a =
[[128 134 126 126 120 146]
 [124 138 121 128 125 143]
 [133 126 128 127 130 119]
 [143 133 135 130 102 132]
 [125 131 133 132 135 114]
 [120 118 129 131 117 145]
 [129 135 121 128 121 103]
 [132 134 129 128 132 143]
 [121 130 134 130 124 137]
 [130 131 127 121 131 142]
 [120 129 132 128 125 134]]
a[-11, -6] = 128
a[-6, -3] = 131
a[-2, 4] = 131
a[-2, 1] = 131
a[:, 5] = [146, 143, 119, 132, 114, 145, 103, 143, 137, 142, 134]
a[-6, 4] = 117
a[4, 4] = 135
a[7, 1] = 134
a[-10, 3] = 128
a[:, 3] = [126, 128, 127, 130, 132, 131, 128, 128, 130, 121, 128]
a[3, 5] = 132
a[-9, -6] = 133
a[-2] = [130, 131, 127, 121, 131, 142]
a[-7, 5] = 114
a[-3, 1] = 130
a[-11, -5] = 134
a[1] = [124, 138, 121, 128, 125, 143]
a[-1] = [120, 129, 132, 128, 125, 134]
a[-11, -4] = 126
a[:, 4] = [120, 125, 130, 102, 135, 117, 121, 132, 124, 131, 125]
a[8, 5] = 137
a[-5, 4] = 121
a[-11] = [128, 134, 126, 126, 120, 146]
a[-7, -5] = 131

arr = [101 131 100 144 114 120 137 128 128 152 127 136 129 115 128]
arr[0] = 101
arr[6] = 137
arr[9] = 152
arr[10] = 127
arr[13] = 115
arr[5] = 120

W =
[[137 128 134 118 110 119 138 138 135 119 112 122 128 143 137]
 [130 126 124 124 128 118 116 128 119 128 120 128 122 128 129]
 [139 120 119 139 132 128 124 138 128 114 132 140 123 128 136]
 [121 152 134 108 122 147 128 109 114 128 140 128 115 128 143]
 [128 118 128 118 130 142 142 134 128 117 115 123 136 128 139]
 [128 149 140 125 105 128 144 128 118 110 124 128 128 128 107]
 [128 128 121 118 121 122 126 129 131 135 135 134 136 138 136]
 [156 130 108 115 128 128 124 128 126 152 141 113 112 133 151]
 [141 128 115 116 130 141 128 123 117 122 132 144 128 117 112]
 [128 132 137 128 128 129 123 119 122 128 125 134 137 128 135]
 [128 113 126 150 127 128 136 139 128 119 140 128 111 121 147]]
Indices start at 0.
row 0 col 0 -> 137
row 9 col 0 -> 128
row 5 col 1 -> 149
row 1 col 13 -> 128
row 1 col 11 -> 128
row 10 col 7 -> 139
row 6 col 6 -> 126
row 1 col 4 -> 128
row 4 col 2 -> 128
row 1 col 12 -> 122
row 1 col 1 -> 126
row 3 col 7 -> 109
row 7 col 4 -> 128
row 5 col 9 -> 110
row 6 col 3 -> 118
row 6 col 5 -> 122
row 0 col 4 -> 110
row 9 col 3 -> 128
row 10 col 3 -> 150
row 8 col 8 -> 117
row 7 col 1 -> 130
row 5 col 2 -> 140
row 4 col 3 -> 118
row 0 col 3 -> 118
row 7 col 11 -> 113
row 4 col 12 -> 136
row 10 col 1 -> 113
row 10 col 11 -> 128
row 3 col 5 -> 147
row 5 col 6 -> 144
row 9 col 7 -> 119
row 6 col 12 -> 136
row 10 col 9 -> 119
row 3 col 0 -> 121
row 1 col 3 -> 124
row 6 col 7 -> 129
row 10 col 12 -> 111
row 8 col 1 -> 128

data =
150  125  105  128
132  147  109  122
data[0,0]: 150
data[0,3]: 128
data[0]: [150, 125, 105, 128]

grid =
140	128	112	144	118	126	134	141	134	140	119	128	120	113	112	140
138	127	130	117	136	124	117	122	134	140	125	122	118	128	138	119
116	128	120	145	122	141	134	126	111	117	118	146	131	113	113	123
134	128	108	117	143	116	119	141	129	112	121	146	114	113	138	120
140	131	106	134	143	141	125	112	112	139	116	137	112	109	128	119
136	131	119	138	119	121	123	126	129	132	121	137	136	137	137	121
Indices start at 0.
row 0 col 0: 140
row 1 col 0: 138
row 4 col 3: 134
row 2 col 2: 120
row 5 col 3: 138
row 2 col 9: 117
row 5 col 5: 121
row 3 col 3: 117
row 4 col 14: 128
row 4 col 9: 139
row 3 col 8: 129
row 1 col 8: 134
row 1 col 3: 117
row 5 col 6: 123
row 4 col 0: 140
row 2 col 8: 111
row 2 col 3: 145
row 1 col 5: 124
row 1 col 14: 138
row 1 col 13: 128
row 4 col 1: 131
row 2 col 4: 122
row 5 col 15: 121
row 0 col 15: 140
row 3 col 15: 120
row 2 col 7: 126
row 2 col 15: 123

x =
[[128 128 127 122]
 [132 132 116 122]
 [128 129 128 122]
 [135 135 131 122]
 [134 139 135 122]
 [124 120 123 122]
 [128 128 129 122]
 [127 127 128 122]
 [128 128 129 122]
 [135 100 141 122]
 [114 113 122 122]
 [129 136 111 122]
 [136 137 132 122]
 [119 117 157 122]
 [127 127 127 122]
 [130 132 130 122]]
Indices start at 0.
row 0 col 0	128
row 9 col 0	135
row 14 col 2	127
row 6 col 3	122
row 1 col 3	122
row 13 col 1	117
row 5 col 3	122
row 5 col 1	120
row 0 col 3	122
row 9 col 1	100
row 13 col 3	122
row 4 col 3	122
row 5 col 2	123
row 7 col 3	122
row 0 col 1	128
row 11 col 1	136
row 3 col 2	131
row 15 col 3	122
row 15 col 2	130
row 4 col 2	135
row 8 col 3	122
row 4 col 1	139
row 2 col 2	128
row 11 col 2	111

B =
[[137 127 121 129 132 140]
 [137 127 121 129 132 139]
 [131 122 130 134 131 119]
 [135 138 132 134 124 130]
 [124 131 144 123 125 133]
 [123 133 123 117 147 124]
 [120 130 153 121 123 136]
 [121 138 131 130 129 121]
 [128 129 128 128 128 128]
 [128 128 128 128 128 128]
 [137 124 120 129 132 142]
 [133 119 136 135 138 133]
 [136 133 134 141 122 128]
 [130 120 130 134 131 119]]
B[0,0]	137
B[12,3]	141
B[4,5]	133
B[1,4]	132
B[2,0]	131
B[7,3]	130
B[3,2]	132
B[9,0]	128
B[10,5]	142
B[6,5]	136
B[4,1]	131
B[10,4]	132
B[4,4]	125
B[13,0]	130
B[11,5]	133
B[7]	[121, 138, 131, 130, 129, 121]
B[9,3]	128
B[:, 4]	[132, 132, 131, 124, 125, 147, 123, 129, 128, 128, 132, 138, 122, 131]
B[3]	[135, 138, 132, 134, 124, 130]
B[2,5]	119
B[1,2]	121
B[6,3]	121
B[:, 5]	[140, 139, 119, 130, 133, 124, 136, 121, 128, 128, 142, 133, 128, 119]
B[4,0]	124
B[:, 1]	[127, 127, 122, 138, 131, 133, 130, 138, 129, 128, 124, 119, 133, 120]
B[5,1]	133
B[0,5]	140
B[0,1]	127
